Facts:
nivu	δ	d; lovu	δ	a; nemun	δ	d; flotri	δ	b
dovurem	δ	a; gaful	δ	d; mobagul	δ	d; bromos	δ	c
dilum	δ	b; vapla	δ	a; soskoskor	δ	a; vustu	δ	b
punon	δ	c; klemedrer	δ	b; brelom	δ	b; feska	δ	d
dudi	δ	d; leflus	δ	d; kitabre	δ	d; brigrel	δ	a
biflis	δ	c; suplir	δ	b; drarul	δ	c; daska	δ	b
leplek	δ	c; pliplem	δ	b; gratren	δ	b; fleseba	δ	d
novum	δ	a; klagrofis	δ	a; gaklos	δ	c; dretem	δ	b
plaflus	δ	c; dunal	δ	c; giplik	δ	c; rustuk	δ	b
gratram	δ	a; tostes	δ	a; staskubrom	δ	b; balik	δ	c
ruza	δ	c; klastan	δ	c; vovon	δ	a; fliflol	δ	b
nukliskes	δ	b; truste	δ	a; drivim	δ	a; bronam	δ	a
grumi	δ	b; brave	δ	a; skoskis	δ	b; vidro	δ	d
fatun	δ	a; maste	δ	d; zode	δ	b; tromor	δ	c
flupesak	δ	b; gaval	δ	a; tripim	δ	b; latres	δ	b
kimizen	δ	b; zatrok	δ	b; plubrosok	δ	a; braka	δ	c
stiper	δ	a; ruto	δ	b; tegezus	δ	a; pitretron	δ	c
fasun	δ	b; kistu	δ	a; vinin	δ	b; fastovu	δ	d
zuzas	δ	a; zegraril	δ	c; plevunes	δ	a; diba	δ	a
zerem	δ	d; neklo	δ	a; maflibu	δ	b; kaplu	δ	d
kikletrer	δ	c; sakesar	δ	d; sanidre	δ	b; tretras	δ	a
retokam	δ	a; pilem	δ	d; grofis	δ	a; trogo	δ	a
zesor	δ	a; kluflel	δ	a; skotus	δ	d; grofi	δ	b
figru	δ	c; zuku	δ	a; rukik	δ	d; flosuvak	δ	c
sude	δ	a; flotri	Π	suplir; flotri	Π	sanidre; trotroplam	Π	biflol
trotroplam	Π	grofi; trotroplam	Π	dretem; trotroplam	Π	gaval; dovurem	Π	biflol
dovurem	Π	grumi; begro	Π	klizamal; gaful	Π	gratren; gaful	Π	fastovu
mobagul	Π	pliplem; mobagul	Π	tostes; mobagul	Π	fliflol; dilum	Π	tegezus
dilum	Π	plafla; dilum	Π	dunal; vustu	Π	sagak; punon	Π	retokam
punon	Π	fastovu; punon	Π	stiper; plinek	Π	zegraril; plinek	Π	flosuvak
plinek	Π	dudi; klemedrer	Π	staskubrom; klemedrer	Π	trogo; klemedrer	Π	gratram
klemedrer	Π	grofis; klemedrer	Π	pozik; brelom	Π	brigrel; brelom	Π	vovon
stafamim	Π	grofi; stafamim	Π	pupozar; feska	Π	sofluk; feska	Π	skoskis
kitabre	Π	gefegok; forem	Π	bromos; biflis	Π	daska; biflis	Π	ruto
biflis	Π	rukik; leplek	Π	nivu; leplek	Π	neklo; leplek	Π	plevunes
leplek	Π	fasun; fleseba	Π	soskoskor; novum	Π	rustuk; novum	Π	plevunes
gaklos	Π	flosuvak; klune	Π	plevunes; klune	Π	brave; foskas	Π	zesor
giplik	Π	tronol; giplik	Π	rustuk; flutono	Π	fliser; trigrus	Π	leflus
trigrus	Π	tostes; trigrus	Π	nemun; balik	Π	skoskis; balik	Π	latres
balik	Π	nukliskes; ruza	Π	kikletrer; ruza	Π	pitretron; truste	Π	dudi
truste	Π	plevunes; truste	Π	brave; bronam	Π	nivu; pazalin	Π	suplir
maste	Π	rukik; lukek	Π	rutren; lukek	Π	gratren; lukek	Π	klastan
lukek	Π	fatun; lukek	Π	plevunes; lukek	Π	driske; mudrele	Π	rustuk
mudrele	Π	latres; tripim	Π	skisarar; tripim	Π	suplir; kimizen	Π	brudil
kimizen	Π	vemor; plubrosok	Π	zesor; braka	Π	flupesak; braka	Π	rukik
liko	Π	zipi; liko	Π	bromos; zaste	Π	pozik; mitu	Π	tromor
mitu	Π	pusek; mitu	Π	gruso; mitu	Π	plafla; mitu	Π	plaflus
mitu	Π	vovon; kistu	Π	flosuvak; kistu	Π	fastovu; kistu	Π	sanidre
vinin	Π	zerem; zuzas	Π	dretem; diba	Π	figru; diba	Π	dromam
diba	Π	vapla; tuve	Π	stokos; maflibu	Π	rutren; kaplu	Π	drivim
sakesar	Π	dromam; sakesar	Π	plaflus; tretras	Π	bromos; tretras	Π	gefegok
pilem	Π	gregram; pilem	Π	trazitran; sameza	Π	latres; bemibrin	Π	zerem
bemibrin	Π	gratren; bemibrin	Π	zegraril; bemibrin	Π	lovu; bemibrin	Π	ruto
bemibrin	Π	dudi; bemibrin	Π	zode; kluflel	Π	biflol; kluflel	Π	mefa
kluflel	Π	pusek; kluflel	Π	soskoskor; skotus	Π	staskubrom; skotus	Π	tegezus
zuku	Π	gratram; zuku	Π	vemor; zuku	Π	plevunes; retrurom	Π	brudil
retrurom	Π	pozik; sude	Π	stiper

Known rows:
forem: [ 10.0  25.4 -48.9 -25.5 -18.9  11.4  14.8 -11.3 -13.1  23.5 -25.9  18.7
 -18.7 -34.2 -30.2  41.1  -1.2 -44.5   5.6 -20.1   8.1   2.5  31.0 -83.2
   8.7 -15.8  25.7   2.3 -29.3]
staskubrom: [  1.3  47.6 -82.9  -1.2 -12.3  11.3  13.7  20.1 -11.6  10.4   5.2 -44.2
  25.6  27.2  26.8  44.5   3.6 -53.7 -13.6 -12.1   4.1  19.9  25.0 -74.5
  20.9   2.1  20.9  21.0 -33.6]
brigrel: [ 13.3  23.2 -56.3 -22.7   1.5  -9.3  18.3  38.0 -57.9  23.5 -37.6  -8.1
  24.1  19.0  31.4  58.7 -24.0 -51.0 -12.6 -15.5 -11.6  16.9  27.6 -53.8
  26.0  -5.9  32.8   1.3 -24.2]
tuve: [  4.1  21.5 -56.0 -35.7 -25.7   4.3  17.4  -3.0 -10.5  12.0 -29.4   0.0
  -0.7 -51.2  -5.6  34.8  -4.3 -25.4  -5.4 -18.3   2.3  11.0  35.2 -73.1
  12.3  -7.2  31.6   2.8 -25.6]
kimizen: [  3.3  51.6 -76.5  -0.2  -9.0   3.4  15.0  19.0   4.9   4.7  -3.9 -44.8
  22.4  11.0  18.7  47.2   3.2 -48.1 -13.7 -13.3   0.7  20.7  25.7 -78.5
  19.0  -9.2   9.1  36.0 -25.4]
leflus: [ 18.1  35.4 -63.9  -6.7  -7.4   9.6  13.3  57.9 -24.4  15.9   2.6  23.9
  25.8 -31.0  30.3  14.4   0.8 -36.1  -1.1 -18.3  -4.3   8.5  24.0 -66.0
  34.9  21.8  46.3  15.9  -1.5]
stiper: [ 17.6  26.0 -55.9 -24.2   1.6 -15.8  16.7  29.9 -55.1  24.2 -39.2 -12.3
  20.6  14.6  33.7  57.2 -23.8 -53.9 -12.2 -15.1 -10.3  23.8  26.4 -53.3
  25.9  -2.9  36.5  -2.0 -22.6]
mitu: [  2.7  19.3 -58.4 -32.9 -26.0   4.9  19.8  -0.8 -11.7  10.7 -27.9  -0.7
  -0.2 -52.2  -2.1  34.0  -6.9 -17.4  -5.6 -17.3   1.0   8.5  34.4 -73.1
  10.6  -5.9  25.0  -3.6 -23.8]
pilem: [ 20.2  36.3 -54.6  -4.6  -4.2   2.5  14.5  54.0 -14.6  11.8  -2.7  23.4
  22.5 -51.6  21.7  17.2   1.4 -29.0  -4.9 -19.1  -8.5  11.1  22.7 -72.1
  32.3  13.4  32.5  24.2   8.9]
fatun: [ 13.1  24.2 -55.7 -24.2   1.7 -10.0  17.3  37.0 -59.0  23.5 -37.2  -7.0
  24.3  17.8  34.4  58.0 -22.9 -56.8 -11.1 -15.4 -10.3  16.7  28.6 -52.5
  26.1  -5.7  32.4   5.0 -27.6]
zerem: [ 20.3  35.7 -64.4  -7.1  -7.3   6.3  12.4  55.4 -25.1  15.3   3.0  23.6
  22.6 -35.2  33.9  14.9   3.2 -45.4  -1.7 -18.0  -4.1  11.7  23.4 -65.8
  35.8  23.0  46.4  15.3  -1.5]
ruza: [  3.4  15.0 -74.1  -6.0 -21.1 -23.8  14.3  25.6 -38.0  12.8  15.1   0.3
  -4.1 -12.6   3.9  46.1  -7.1  26.4  -7.0  -8.9 -10.6  10.8  21.9 -65.4
  22.1 -18.4  50.0  46.4  -0.6]
plafla: [  0.9  19.0 -66.5 -35.6 -28.6  11.3  17.2   2.6 -20.1  15.3 -23.9   1.5
   2.4 -30.6   4.3  31.7  -5.6 -31.5  -2.1 -17.3   5.7   6.6  36.2 -66.9
  14.2   1.1  42.2  -9.0 -35.0]
zuzas: [ 14.1  21.9 -49.0 -17.8   3.6 -16.3  22.4  33.3 -51.5  17.3 -42.5 -11.2
  21.9  -8.6  27.4  59.2 -26.4 -31.3 -15.5 -15.1 -17.4  16.0  24.9 -59.5
  20.6 -12.2   8.0   4.3 -10.8]
brudil: [  2.0  25.5 -73.1 -34.2 -28.5   9.6  17.3   8.8   0.6  12.5 -34.3  -0.4
   0.7 -17.9   0.7  30.7  -7.6 -29.9   2.4 -19.8   5.9   5.1  39.2 -62.1
  18.2  -4.4  51.3  -2.5 -34.6]
neklo: [ 12.3  23.9 -54.9 -24.7   1.8  -9.0  17.9  39.2 -59.2  23.3 -37.6  -5.7
  25.2  17.6  34.1  57.3 -23.1 -57.7 -10.9 -15.5 -10.6  15.7  28.9 -52.5
  25.8  -6.3  31.1   6.8 -28.8]
bronam: [ 14.6  24.4 -45.6 -22.7   4.9 -16.4  19.3  34.3 -49.0  18.7 -42.9  -6.2
  20.9  -3.4  26.2  60.9 -22.9 -46.8 -14.8 -15.9 -14.7  17.3  27.6 -58.4
  22.3 -15.6  15.2  16.6 -17.2]

Rows:
No name comes twice in this set of rows, the named rows included.
[ 28.2  40.2 -52.9  -7.6  -3.7  -9.8  10.8  40.1 -13.9  13.3  -4.6  15.3
  16.0 -59.8  31.4  13.2   4.3 -39.9  -3.6 -18.0  -6.6  20.2  21.1 -70.8
  32.1  18.7  39.4  23.1   8.6] => gaful
[ 11.7  25.2 -52.3 -27.6   3.2 -11.2  17.4  39.9 -61.8  22.4 -35.9  -2.2
  25.6  11.5  43.8  56.0 -21.2 -64.3  -7.3 -15.0  -8.4  13.2  30.6 -49.4
  24.1  -6.9  25.1  18.0 -37.8] => brave
[ 15.3  24.3 -48.0 -21.2   4.3 -15.9  19.7  33.7 -48.4  18.8 -43.0  -8.4
  20.4  -2.3  22.3  61.7 -23.8 -43.5 -16.5 -16.0 -15.4  19.6  26.8 -59.8
  23.2 -14.1  18.7   9.7 -13.4] => diba
[  0.6  14.6 -82.4  -8.2 -23.8 -17.0  13.2  30.3 -49.0  16.9  20.6   2.3
  -1.0   6.9  16.1  42.7  -6.4  15.5  -1.6  -8.4  -5.8   7.5  23.8 -58.5
  24.7  -9.2  61.7  40.0 -14.6] => klastan
[  3.1  53.6 -80.5   2.5  -9.3   2.9  15.6  20.8  12.0   3.3  -7.6 -46.4
  21.9  16.6  14.4  46.9   1.0 -40.5 -13.0 -14.0   0.0  19.9  26.0 -76.9
  20.4 -11.0  12.7  33.5 -23.1] => klemedrer
[  3.6  46.7 -69.9  -2.1  -9.2   3.8  14.2  11.6 -12.9   7.5   4.6 -43.6
  22.5  -0.7  21.5  47.7   6.5 -51.0 -17.7 -11.3   1.6  23.5  22.7 -82.4
  15.8  -4.0   3.0  32.9 -27.0] => maflibu
[  3.3  45.9 -72.4  -0.1 -10.3   5.0  15.3  13.2  -9.1   6.9   3.3 -45.5
  22.9   2.4  19.1  48.3   4.8 -45.4 -18.5 -11.7   0.0  22.9  22.3 -82.9
  16.6  -4.6   4.3  27.3 -23.0] => dilum
[  4.7  31.2 -69.8 -30.4 -25.4   1.0  18.6   7.2  23.8   5.9 -46.0  -2.4
  -4.0 -29.7 -13.1  33.3 -10.0 -17.3   1.1 -21.9   0.7   6.9  39.5 -65.8
  17.4 -17.0  42.6   6.0 -21.5] => retrurom
[ 12.6  22.3 -55.9 -22.7   1.3  -8.7  19.0  38.0 -58.4  22.9 -37.7  -8.4
  24.1  17.0  32.5  58.6 -24.9 -48.7 -12.4 -15.4 -11.9  16.6  27.7 -53.8
  25.7  -5.5  29.9   0.1 -23.0] => vovon
[ 20.2  35.7 -55.8  -2.8  -4.5   2.4  15.8  54.2 -15.7  10.7  -2.7  22.7
  21.8 -52.2  23.0  16.9   0.7 -24.9  -5.2 -18.8  -9.5  10.5  21.7 -72.5
  31.1  13.6  29.7  21.3  11.5] => sakesar
[ 15.6  25.0 -56.4 -24.1   1.8 -13.1  16.8  33.4 -57.1  24.0 -39.3 -10.1
  22.6  16.7  32.1  57.2 -23.2 -54.5 -12.0 -15.3 -10.5  20.7  27.2 -53.2
  26.4  -4.0  36.2   0.3 -24.2] => retokam

Now the same things, written a new way:
Known rows:
giplik: [  9.4  -2.9 -35.3   5.0 -49.3  23.5 -35.9  -9.8 -30.9 -22.6  37.8 -12.8
  17.4]
kikletrer: [ 11.7 -18.0 -24.7  11.4 -36.9  28.6 -42.4 -22.5 -52.3 -18.4  26.2 -11.6
 -10.3]
gaklos: [ 15.2 -20.7 -31.0  12.0 -39.9  19.4 -19.4 -41.3 -34.3 -37.3  34.8 -23.3
   1.8]
dilum: [  7.7   5.2 -28.8  13.4 -20.6 -12.9 -19.9 -17.1   0.2  13.1 -13.4 -42.2
 -15.5]
braka: [ 18.2 -19.0 -27.5  17.4 -40.9  16.2 -25.5 -28.4 -32.3 -33.2  38.6 -23.1
   3.3]
feska: [ 10.1  -1.9 -25.2 -31.4 -31.1  -5.3  -3.0  -2.9 -32.2  12.8  51.2  15.2
  -7.4]
drarul: [ 13.8 -15.5 -25.6  15.1 -38.8  24.9 -38.3 -21.1 -44.6 -21.6  29.8 -13.6
  -5.4]
brudil: [ 14.0  18.7 -18.5  -8.6 -27.3  17.4 -25.1 -47.3 -34.5   8.5  -2.9   1.7
   1.4]
soskoskor: [ -7.0   9.6 -13.5  29.2 -14.3   1.7  -5.8 -13.8 -55.9 -18.7 -12.4  28.8
 -11.0]
pilem: [ 17.6  -8.6 -21.5 -20.0 -21.9  -8.8  -4.2 -18.2 -30.1   9.5  50.8  13.2
 -19.3]
kistu: [ 11.1   1.1 -18.0  15.9  -9.2  -3.1  25.6 -29.2 -27.2 -41.8   8.5  -0.2
  25.7]
bronam: [  3.8  19.0 -23.8  10.6 -12.8   8.0   5.3 -17.0 -30.6 -21.6   3.1  13.5
  32.0]
brave: [ -3.5  14.7 -29.5  -0.4 -13.5  20.2   9.4 -35.0 -45.3 -22.1  -9.5  23.2
  22.4]
klagrofis: [  4.3   9.0 -13.8  14.7  -6.7   8.0  -1.4 -15.2 -42.8 -19.2  -2.8  12.9
  14.8]
biflol: [ -1.3   6.0  -8.6   5.1 -40.0  -2.9 -18.8 -28.5 -60.6  -4.0  -6.4   6.9
 -32.6]
truste: [  4.4  19.3 -28.9   9.2 -16.0   4.3  17.7 -24.8 -21.5 -31.3   7.3  10.0
  36.2]
dudi: [  6.2 -11.0 -37.7 -43.2 -26.6   8.6  16.8 -55.8 -46.2   1.1  31.1  23.6
 -27.1]

Rows:
No name comes twice in this set of rows, the named rows included.
[ 12.8   0.3 -39.3   8.3 -47.1  21.0 -29.9 -25.7 -20.4 -24.4  39.3 -17.2
  18.2] => leplek
[  8.7   4.2 -15.3  14.8  -6.9   0.9  14.6 -25.3 -36.2 -32.0   2.5   6.9
  18.8] => sude
[  3.1  17.9 -22.1  25.2  -2.7  13.0 -16.8 -35.0 -41.1  -7.0 -15.0  25.3
  -1.3] => tegezus
[ -9.8   2.8 -34.9 -33.0 -31.7  18.5  -8.1  -9.2 -34.1  17.7 -23.2 -30.5
  -0.7] => rustuk
[ -9.9  -0.8 -28.8 -33.3 -31.0  16.2  -9.0   0.8 -39.3  18.0 -20.3 -32.1
  -4.6] => latres
[  9.5  18.4 -15.1 -18.6 -42.4   3.7 -14.2 -10.5 -29.6  -4.5  17.8  -9.2
  22.5] => mudrele
[  7.7   1.9  -6.6   7.9   0.5  19.2  -9.3 -11.5 -57.4  -9.7  -7.6  13.0
  10.5] => tostes
[  9.7   8.1  -9.3   2.6 -29.9   3.4 -27.1 -38.1 -47.6   0.2  -2.0   1.2
 -24.3] => dromam
[ 10.0   7.4  -6.7   7.3 -39.8 -12.8 -11.9 -14.2 -34.0 -12.1  14.8  -8.8
 -10.2] => stafamim
[  2.3 -11.6 -30.7 -15.6 -26.4  -1.6  11.7 -26.8 -13.6  -7.3  -9.0 -49.9
  -3.6] => vinin
[  6.9  -6.2 -21.4 -11.3 -22.4  -2.8 -10.5  -7.4 -17.2   7.5  -7.1 -47.1
  -7.7] => vustu
[  0.3 -13.6 -24.4 -18.5 -22.5   4.6   0.9 -22.8 -32.1   2.8 -18.4 -42.4
 -15.5] => flupesak
[ -1.1  16.7 -26.1   2.7 -13.6  17.7   4.3 -27.5 -41.2 -17.5  -7.1  23.1
  24.2] => neklo
[  0.8  15.2 -14.5  43.3 -17.3 -16.1   0.4  -4.7 -30.3 -27.0   1.1  18.1
  -0.1] => kluflel
[  3.9  24.3 -31.4   9.7  -4.6  22.5 -11.0 -37.9 -38.6  -5.0 -13.7  25.6
  20.3] => gratram

